Below are the code and all the weights of a small trained network. Each question names an input and a class and asks about switching units off, where a switched-off unit gives its printed mean instead of its output.

import numpy as np


def w(rows, s, z=0):
    codes = np.array(rows[::2]) - 128.0
    scale = np.full(codes.shape[1], s)
    scale[-1] = z or s
    return codes * scale


def norm(h):
    return h / np.sqrt((h * h).mean(-1, keepdims=True) + 1e-5)


def f(y):
    return np.maximum(y, 0)


def log_softmax(a):
    a = a - a.max(-1, keepdims=True)
    return a - np.log(np.exp(a).sum(-1, keepdims=True))


def net(x, mask):
    res = np.array(x, float).reshape(1, 8) / 4 @ E
    u = 0
    for l in range(3):
        y = f(norm(res) @ A[l][:, :-1].T + A[l][:, -1])
        res = res + np.where(mask[u : u + 4], y, B[l][:, -1]) @ B[l][:, :-1]
        u += 4
    return log_softmax(norm(res)[-1] @ U[:, :-1].T + U[:, -1])


A, B = {}, {}
E = w([
[223,41,150,148,78,173,224,135,129,141,181],'x0',
[123,121,129,126,130,123,134,120,123,132,125],'x1',
[131,128,126,127,133,131,127,126,123,130,127],'x2',
[110,141,173,136,2,145,108,134,42,86,109],'x3',
[196,34,203,124,113,160,112,126,184,135,44],'x4',
[126,128,129,122,130,128,130,127,128,128,128],'x5',
[122,134,133,130,125,133,131,136,137,129,128],'x6',
[131,124,120,133,131,131,128,128,118,136,121],'x7',
],0.0082)
A[0] = w([
[138,150,166,150,3,148,205,116,63,165,183,70],'L0N1',
[165,75,184,131,121,145,83,103,183,153,2,144],'L0N2',
[125,121,194,73,17,156,51,164,85,123,59,3],'L0N3',
[115,170,81,138,196,113,116,117,184,179,105,94],'L0N4',
],0.0054,0.005)
B[0] = w([
[124,96,78,143,118,138,115,198,44,41,205,239],'L0N1',
[108,113,183,111,178,88,83,166,148,110,64,254],'L0N2',
[99,190,135,226,122,103,187,3,117,114,60,205],'L0N3',
[97,101,129,82,180,173,94,121,140,76,113,188],'L0N4',
],0.0068,0.0056)
A[1] = w([
[206,102,194,114,108,107,144,144,192,254,92,44],'L1N1',
[182,76,69,110,152,155,222,159,136,147,232,148],'L1N2',
[253,24,203,181,94,157,225,118,165,130,100,73],'L1N3',
[159,162,75,132,132,126,239,117,149,230,209,4],'L1N4',
],0.0067,0.0038)
B[1] = w([
[147,141,21,163,119,169,178,161,81,60,208,181],'L1N1',
[115,132,175,221,174,118,159,61,161,79,57,254],'L1N2',
[36,254,56,70,135,101,80,98,111,191,174,254],'L1N3',
[105,77,216,148,148,94,53,115,164,72,26,173],'L1N4',
],0.0075,0.007)
A[2] = w([
[159,40,178,75,164,100,85,255,156,111,111,35],'L2N1',
[101,168,118,150,44,139,133,95,58,96,167,115],'L2N2',
[90,189,102,103,36,114,94,107,77,174,129,3],'L2N3',
[101,170,47,73,213,117,110,109,214,183,151,89],'L2N4',
],0.0078,0.0034)
B[2] = w([
[111,140,149,28,163,166,88,176,193,238,150,156],'L2N1',
[152,128,103,76,173,124,112,158,192,196,146,255],'L2N2',
[188,16,187,58,214,170,116,157,240,180,94,200],'L2N3',
[195,95,116,158,2,144,183,152,54,127,196,247],'L2N4',
],0.0075,0.0086)
U = w([
[151,136,38,149,55,136,181,148,41,104,244,128],'0',
[128,107,145,4,188,142,67,172,213,191,123,12],'1',
[92,151,212,212,138,92,151,43,142,60,13,252],'2',
],0.011,0.0019)

Each question gives the input, the list of numbers given to net, and the class t.
The units are the neurons (one row each of A and B). Each row of codes is followed by its name. A weight is (code - 128) times the scale printed after its matrix; where a second scale follows, it is the last column's (A, B and U).
mask holds one flag per neuron, layer by layer. A switched-off neuron (its flag False) gives its mean, the last column of its row in B, instead of its output. The means were averaged over made-up inputs and are rounded, as every weight is.
A unit's drop is (log p(t) with every unit on - log p(t) with that unit switched off) / (log p(t) with every unit on - log p(t) with every unit switched off).
The circuit of an input: a set's keep is (log p(t) with only the set's units on - log p(t) with every unit switched off) / (log p(t) with every unit on - log p(t) with every unit switched off). Starting from all 12 units, units are removed one at a time, each time the one whose removal leaves the highest keep (on an exact tie, the one counted first), for as long as the keep stays at least 0.8.
circuit, biggest first: the units of the circuit, biggest drop first
top k neurons: the k neurons with the biggest drops, biggest first
top k neurons in layer l: the k neurons of layer l with the biggest drops, biggest first
drop when u is switched off: that unit's drop, to one decimal
input [-5,2,-5,-6,-2,6,-2,-1], class 0: circuit, biggest first => [L2N4]
input [1,5,-7,-4,5,0,-5,2], class 0: circuit, biggest first => [L2N4; L1N3]
input [2,8,-2,5,8,5,4,2], class 1: top 2 neurons => [L1N3; L1N2]
input [2,5,7,6,1,8,-7,-7], class 1: top 3 neurons in layer 2 => [L2N2; L2N4; L2N3]
input [0,1,-2,7,-4,-7,2,2], class 1: top 4 neurons => [L2N2; L2N3; L2N4; L1N2]
input [3,-6,-4,-1,5,4,1,-1], class 0: circuit, biggest first => [L1N3; L2N4]
input [8,8,-8,-4,0,-6,3,-1], class 2: top 3 neurons => [L1N2; L1N4; L0N2]
input [1,4,-6,-3,-7,2,2,-8], class 2: top 2 neurons => [L1N4; L0N2]
input [-5,-3,1,1,6,-8,1,-1], class 2: top 3 neurons => [L0N3; L2N2; L2N3]
input [3,2,-3,8,8,-4,3,-7], class 1: top 2 neurons => [L1N3; L1N2]
input [8,5,-6,0,6,7,6,2], class 0: top 3 neurons => [L2N4; L1N1; L1N3]
input [-1,8,6,3,-8,-3,-8,6], class 1: top 2 neurons => [L2N3; L2N4]
input [-2,-7,0,7,0,0,-7,-6], class 1: top 3 neurons => [L1N2; L2N2; L2N3]
input [-5,-2,3,-5,-5,-6,-8,-4], class 0: top neuron => [L2N4]
input [8,-8,8,-8,-3,6,8,3], class 2: top 2 neurons => [L1N2; L1N4]
input [1,3,-5,-2,-8,0,-4,7], class 2: top 2 neurons in layer 1 => [L1N4; L1N3]
input [2,-7,-1,-5,-1,-6,-8,4], class 2: drop when L1N2 is switched off => 0.2
input [4,-8,7,8,6,-6,1,-4], class 1: drop when L0N1 is switched off => 0.0
input [8,-6,3,-7,-5,4,3,-2], class 2: drop when L1N2 is switched off => 0.3
input [5,-5,4,6,3,-6,6,8], class 1: top neuron in layer 1 => [L1N3]
